Rows are numbered. After the first three, each row is followed by the numbers of the two nearest rows among all rows above it, by straight-line distance, nearest first.
0: [0.0,5.2,9.3,6.2,1.9,-20.4,26.1,-1.0,-0.5,-1.8,-14.1,-1.8,3.8,17.3,2.1,-3.9,-0.7,-11.2,5.5,10.4,4.6,19.6,0.0,15.2,-0.3,7.7,5.5,29.2,-3.8,-9.6,-4.5]
1: [4.6,5.9,-4.8,2.1,-1.4,-38.7,8.0,0.2,8.4,-1.1,7.3,-2.5,-3.3,4.4,-0.3,-0.6,-0.8,-6.9,6.0,7.3,-0.3,27.2,1.0,12.8,-3.3,7.9,-11.7,10.0,-2.1,-4.6,-14.0]
2: [-8.4,1.8,3.9,-1.2,4.9,2.1,-23.6,-3.2,-2.5,0.9,-2.4,0.5,-1.3,-10.2,2.9,5.2,-2.5,3.1,-6.3,1.0,0.6,31.4,-1.7,-13.1,-0.4,3.1,-3.0,-9.9,-18.2,7.3,8.0]
3: [-2.2,-0.1,1.1,2.4,2.5,18.7,21.7,3.5,-4.3,1.6,7.7,-3.3,12.8,21.6,0.2,-21.1,-2.2,-15.3,2.6,2.7,8.1,-11.1,2.0,26.7,-5.4,3.8,1.2,26.5,10.9,14.6,8.2]
0 1
4: [-4.6,7.2,-16.4,1.2,10.0,-59.7,-25.8,-4.1,4.9,-1.8,12.1,-3.0,-5.5,-7.6,3.4,1.5,-0.4,-1.5,3.3,12.3,1.5,11.5,-0.4,4.2,-6.6,12.8,-13.7,22.0,-15.2,-3.3,-44.4]
1 0
5: [1.8,7.1,7.3,4.1,0.5,-12.0,18.9,1.6,4.5,-1.4,-7.1,-0.8,-1.9,16.0,-0.3,-1.2,-3.0,-9.2,7.9,12.8,1.7,39.3,-1.6,17.1,-1.2,5.8,-5.4,10.3,-1.7,-10.2,-0.1]
0 1
6: [4.1,7.3,-17.3,7.1,8.6,-97.9,-30.7,-5.0,0.9,-4.0,5.5,-1.5,21.1,-11.7,4.9,1.5,7.1,-8.0,4.3,-8.8,5.3,-48.4,8.0,14.9,1.1,-1.6,-5.3,87.6,-3.0,-2.8,-45.2]
4 1
7: [-12.0,3.8,10.5,1.5,6.3,13.2,-28.2,-4.5,-7.0,0.6,-4.6,0.8,10.8,-0.1,6.1,3.0,-3.2,-4.7,-1.1,-4.0,5.7,20.7,-0.3,-7.3,0.8,3.6,-12.8,27.2,-21.9,2.1,-4.4]
2 5
8: [-11.4,1.9,1.4,-2.9,5.5,10.0,-5.6,1.3,-4.0,2.5,-1.6,-1.6,5.4,0.5,1.4,-8.0,-6.4,-6.1,-3.5,-5.9,4.6,10.4,-0.5,6.4,-3.4,6.7,-1.4,3.3,-11.5,15.0,5.5]
2 7
9: [-12.4,-2.6,-15.7,-2.7,10.7,-37.7,-34.3,-0.1,-7.7,1.9,12.2,-1.8,18.7,-4.8,3.8,-13.2,-3.3,-5.1,-6.5,-9.4,8.2,-59.7,4.7,9.6,-6.7,2.3,-10.3,40.3,-12.3,20.9,-38.6]
6 4
10: [-6.0,3.1,16.4,5.2,3.1,9.6,-19.9,-2.9,-4.5,1.8,-14.5,0.5,6.4,-28.9,0.5,8.2,0.6,-4.0,0.6,-5.2,2.4,54.9,0.1,-7.5,0.8,-12.3,-14.9,6.7,2.7,12.4,40.9]
2 7
11: [-6.8,1.4,11.7,6.3,7.0,-14.5,10.6,-0.4,-6.1,0.7,-12.3,-1.9,12.1,18.8,5.7,-12.5,1.5,-12.1,-8.5,0.6,9.4,-12.4,2.4,13.9,-0.7,10.1,24.0,43.0,-8.9,10.2,-7.1]
0 3
12: [3.6,-0.6,-13.7,-1.5,-0.8,-34.7,9.8,4.8,5.0,1.4,1.0,-1.9,-3.1,3.5,-4.0,-8.2,-1.4,-2.8,-0.7,5.5,-0.3,-4.4,1.7,9.7,-5.4,-2.8,4.0,-19.4,2.9,0.4,0.3]
1 8
13: [4.5,4.0,-5.3,1.9,0.6,-11.8,37.9,1.6,3.9,-1.3,9.4,-4.0,-1.5,30.8,0.0,-16.8,-1.0,-16.2,3.1,10.6,4.4,-12.5,1.3,27.5,-4.2,20.2,13.9,16.0,1.0,-1.0,-25.2]
0 3
14: [-9.9,1.5,-10.0,0.7,11.1,-38.6,-25.4,-3.1,-1.0,1.1,-2.6,-0.6,-3.7,-10.3,2.7,-0.9,-2.1,4.5,-11.5,2.7,0.8,2.8,-0.1,-11.2,-5.9,2.3,10.4,-7.2,-19.0,7.5,-11.5]
2 12
15: [-14.9,-2.6,6.5,-2.7,0.9,40.2,-22.7,-1.7,-8.6,1.8,-8.1,0.5,6.3,-1.6,3.3,-2.7,-6.1,-3.1,-2.5,-1.9,4.6,8.4,-1.1,-4.0,-0.5,3.4,-8.6,2.2,-14.7,7.1,1.8]
8 7
16: [3.0,3.4,2.2,5.2,-2.0,-1.1,8.6,1.1,0.9,-1.1,-7.2,0.0,6.9,10.5,0.0,-0.3,-0.3,-7.7,7.1,1.9,2.8,-1.1,1.5,11.6,0.1,-0.7,-12.4,24.0,3.6,-7.6,-3.9]
0 5
17: [-4.8,0.7,-20.5,-2.6,13.6,-43.6,-15.7,5.0,-2.3,2.8,22.2,-2.3,15.9,18.3,2.7,-23.3,-5.4,-5.5,-7.3,-2.0,9.4,-43.5,4.4,18.3,-11.8,9.0,-1.1,29.7,-11.4,14.6,-45.0]
9 4
18: [-11.7,6.4,18.3,1.9,3.9,34.6,-11.5,-3.1,-0.9,0.3,-9.8,1.2,3.3,1.7,4.6,3.4,-5.2,-3.7,0.1,0.1,3.7,53.5,-2.4,-9.0,1.9,5.9,-6.4,1.7,-20.2,0.3,10.0]
2 15
19: [-3.4,2.7,12.3,0.1,-1.1,12.5,-24.8,-2.0,-0.4,2.0,-12.5,1.9,1.6,-32.4,-0.8,15.7,-1.8,3.2,-0.1,-7.3,-2.5,52.8,-0.9,-16.3,3.9,-11.4,-17.5,-15.3,-3.3,7.0,37.6]
10 2
20: [-4.0,5.7,-5.1,1.8,6.1,-50.1,-39.5,-4.3,3.6,-0.7,-0.9,-0.8,4.4,-14.1,4.3,10.8,-1.1,2.0,1.4,1.9,0.1,5.4,1.3,-7.7,0.8,3.9,-22.3,25.1,-21.4,1.2,-28.3]
4 14
21: [-8.0,1.6,-4.0,-1.0,7.8,-7.8,-3.1,1.3,-1.4,3.4,5.1,-2.8,-0.3,-4.6,0.3,-13.0,-4.2,-3.5,-6.4,4.5,4.1,17.7,-1.1,3.5,-9.3,8.5,3.7,-16.6,-7.4,8.6,9.8]
8 2
22: [-0.1,5.2,-0.8,0.4,4.1,-42.5,6.4,0.3,5.0,-1.6,-2.5,-1.6,-9.1,1.3,-0.1,1.8,-1.0,-0.7,2.5,14.2,-0.5,28.0,-2.5,0.1,-2.2,5.7,7.3,-7.0,-9.7,-5.4,-12.4]
1 12
23: [4.7,-2.2,-19.2,-1.0,-2.3,-3.2,20.6,1.6,2.3,-1.7,12.8,-2.9,2.0,15.6,-1.4,-12.1,0.5,-2.6,4.5,2.2,1.3,-40.9,2.0,17.7,-1.1,6.6,3.3,11.6,9.5,-5.1,-23.5]
13 16
24: [0.1,-2.2,-6.9,-3.2,2.9,-37.7,1.4,10.9,1.6,5.9,5.5,-2.3,6.7,-14.9,-5.2,-16.4,-6.0,-4.9,-4.6,-0.6,2.6,1.3,2.8,17.8,-11.0,-7.3,-12.8,-20.9,12.5,26.7,20.7]
12 21
25: [-8.3,0.7,12.8,0.3,-0.3,18.9,-35.8,-2.8,-2.8,1.8,-15.8,3.1,-0.1,-22.4,1.8,15.2,-0.9,2.1,-2.5,-4.7,-2.3,41.3,-2.1,-20.7,3.9,-10.4,-10.7,-18.1,-9.0,2.7,32.3]
19 10
26: [6.4,4.2,-7.2,5.6,6.3,-36.8,35.4,-2.2,0.8,-3.5,6.0,-2.9,-1.2,25.6,1.5,-12.3,5.4,-4.4,-2.5,8.8,4.9,-27.3,1.4,11.5,-4.1,13.6,37.1,25.8,2.2,-19.9,-31.2]
13 23
27: [-10.5,-0.5,-7.6,-0.3,9.1,-38.8,-14.8,1.6,-1.1,2.1,-4.5,-1.2,-4.7,-9.3,0.0,-3.3,-7.0,4.1,-7.5,4.3,0.8,20.0,-1.7,-5.0,-8.3,2.2,-0.6,-20.8,-9.3,13.8,0.7]
14 21
28: [-0.4,10.2,-9.5,3.2,5.9,-86.9,-8.0,0.4,7.9,-1.3,6.8,-3.8,-1.6,-1.1,0.1,-8.3,-2.3,-13.2,5.1,13.4,3.1,21.5,1.6,19.6,-9.2,10.8,-12.1,20.2,-8.6,-4.4,-23.2]
4 1
29: [2.9,3.7,-12.1,0.5,2.2,-66.9,9.5,3.9,6.7,-0.1,4.9,-3.6,-1.3,-0.4,-1.9,-12.0,-2.6,-8.9,1.9,9.0,2.3,-10.5,2.0,21.1,-7.6,9.0,0.2,6.5,-0.8,-1.1,-20.3]
28 12
30: [-0.3,4.8,-18.0,4.9,7.9,-36.0,7.6,-3.5,2.1,-3.1,5.3,-3.1,1.1,28.2,5.0,-14.4,1.0,-7.4,-1.4,10.8,5.3,-35.0,1.9,12.0,-6.3,19.3,22.9,33.2,-11.7,-18.7,-50.0]
26 17
31: [-13.4,10.9,7.4,6.0,9.5,-16.3,-32.7,-5.0,-4.2,0.2,-0.3,-1.6,17.0,7.8,8.7,1.5,-5.3,-15.2,2.7,-1.0,9.8,36.5,2.2,6.5,-1.8,14.7,-29.3,55.1,-26.8,5.4,-22.3]
7 20
32: [-11.3,-2.9,-5.2,-1.7,2.9,25.9,-24.2,-3.0,-2.8,2.1,1.2,-1.1,-3.0,0.2,3.6,0.6,-4.1,4.5,-6.5,-0.4,0.0,5.0,-0.5,-12.8,-1.9,10.5,-9.5,-13.6,-19.7,8.4,-1.8]
15 2
33: [-13.1,-3.8,11.7,-4.6,-0.2,38.2,-8.7,1.7,-4.0,2.6,-14.0,1.0,-6.5,-8.2,-0.7,0.0,-6.8,-0.7,-4.8,1.7,-1.1,29.9,-4.1,-8.4,-0.8,-0.4,8.5,-42.8,-12.8,6.6,26.5]
25 2
34: [8.2,2.1,-9.5,1.8,-0.3,-27.1,29.3,5.4,6.7,-1.1,-0.8,-1.7,-4.6,10.3,-4.6,-8.7,-0.8,-5.3,2.2,8.9,0.3,-6.4,-0.2,19.7,-3.5,2.0,18.9,-6.0,15.6,-9.5,-6.3]
12 13
35: [-1.1,5.6,5.5,5.2,-0.5,-27.8,-12.6,-2.8,1.6,-1.1,-13.3,0.5,6.5,-2.6,2.4,8.9,-0.5,-7.2,6.5,2.4,-0.5,24.4,2.6,6.3,3.4,0.4,-20.6,23.6,-8.1,-0.9,4.3]
1 16
36: [0.7,-1.4,-3.1,1.5,-0.2,30.0,22.3,6.2,-3.5,2.3,5.0,-1.3,11.1,12.0,-2.3,-18.2,-2.0,-8.6,-0.7,-4.7,5.0,-17.6,1.8,24.9,-3.4,-3.8,10.6,-0.3,20.9,12.2,19.7]
3 8
37: [1.6,-1.2,-6.2,-1.6,1.1,-12.9,16.9,5.5,1.1,0.9,13.6,-3.7,8.9,17.3,-0.9,-18.3,-4.9,-10.1,0.4,-0.9,4.6,-30.2,2.6,28.3,-5.6,7.8,-7.2,15.9,6.6,11.0,-16.8]
23 13
38: [-2.2,3.0,22.7,4.8,-0.4,29.7,17.1,2.9,-3.9,1.6,-13.7,1.0,10.8,-1.5,-1.7,2.9,-3.0,-7.7,3.1,-4.9,2.5,53.0,0.8,14.7,4.6,-12.8,2.7,0.0,9.9,18.1,50.9]
10 18
39: [-2.3,2.0,0.6,4.2,4.2,-25.9,-35.7,-4.2,-3.7,0.4,-3.7,1.0,7.7,-29.5,2.2,10.6,3.1,6.0,-4.0,-12.7,0.5,10.0,2.4,-16.9,2.5,-8.5,-10.7,17.6,-5.0,4.0,14.4]
35 2
40: [-0.8,1.2,15.7,3.4,-4.4,30.9,28.3,-1.3,-0.8,-2.2,-8.0,-1.6,1.7,27.4,1.7,-2.4,-1.5,-9.1,9.0,8.3,2.2,18.7,-1.9,13.1,3.3,13.4,-10.3,21.2,-3.2,-9.4,-2.3]
16 5
41: [2.6,2.3,-19.0,2.5,6.0,-50.2,13.5,-2.6,2.9,-3.2,9.8,-3.2,-0.7,24.0,2.5,-10.8,0.1,-5.0,-1.1,7.3,3.7,-39.9,1.7,13.4,-4.2,15.4,24.6,28.2,-8.4,-19.0,-44.0]
30 26
42: [-1.4,-3.7,-6.1,-2.9,-2.8,23.2,6.8,4.3,-1.5,1.8,18.7,-3.8,16.2,18.5,0.5,-17.4,-6.3,-11.0,4.6,-7.3,5.9,-28.5,3.7,25.0,-3.5,11.1,-28.0,26.7,2.5,17.3,-14.7]
37 3
43: [-3.3,-3.8,5.2,2.3,3.6,-8.9,13.4,4.7,-5.0,2.3,-13.8,1.0,8.5,5.3,-1.8,-9.4,-0.1,-3.0,-8.4,-2.8,3.1,-11.0,2.1,10.0,-0.8,-12.2,30.8,-11.9,9.2,13.7,30.9]
36 12
44: [-6.5,9.0,17.0,4.9,4.5,-25.2,-12.8,0.7,0.3,2.5,-18.7,0.3,2.2,-27.6,0.0,8.7,-3.7,-8.2,-0.1,1.2,2.4,80.4,-0.9,1.7,-1.2,-8.0,-13.4,-5.0,-3.0,12.1,42.8]
10 19
45: [-5.9,-1.7,-0.4,1.3,5.8,8.4,10.8,2.5,-7.9,1.5,10.1,-2.4,14.1,19.7,1.3,-20.2,-1.3,-11.0,-5.3,-2.5,8.2,-28.7,3.1,21.1,-3.8,5.7,17.8,16.5,1.3,13.2,2.5]
3 37
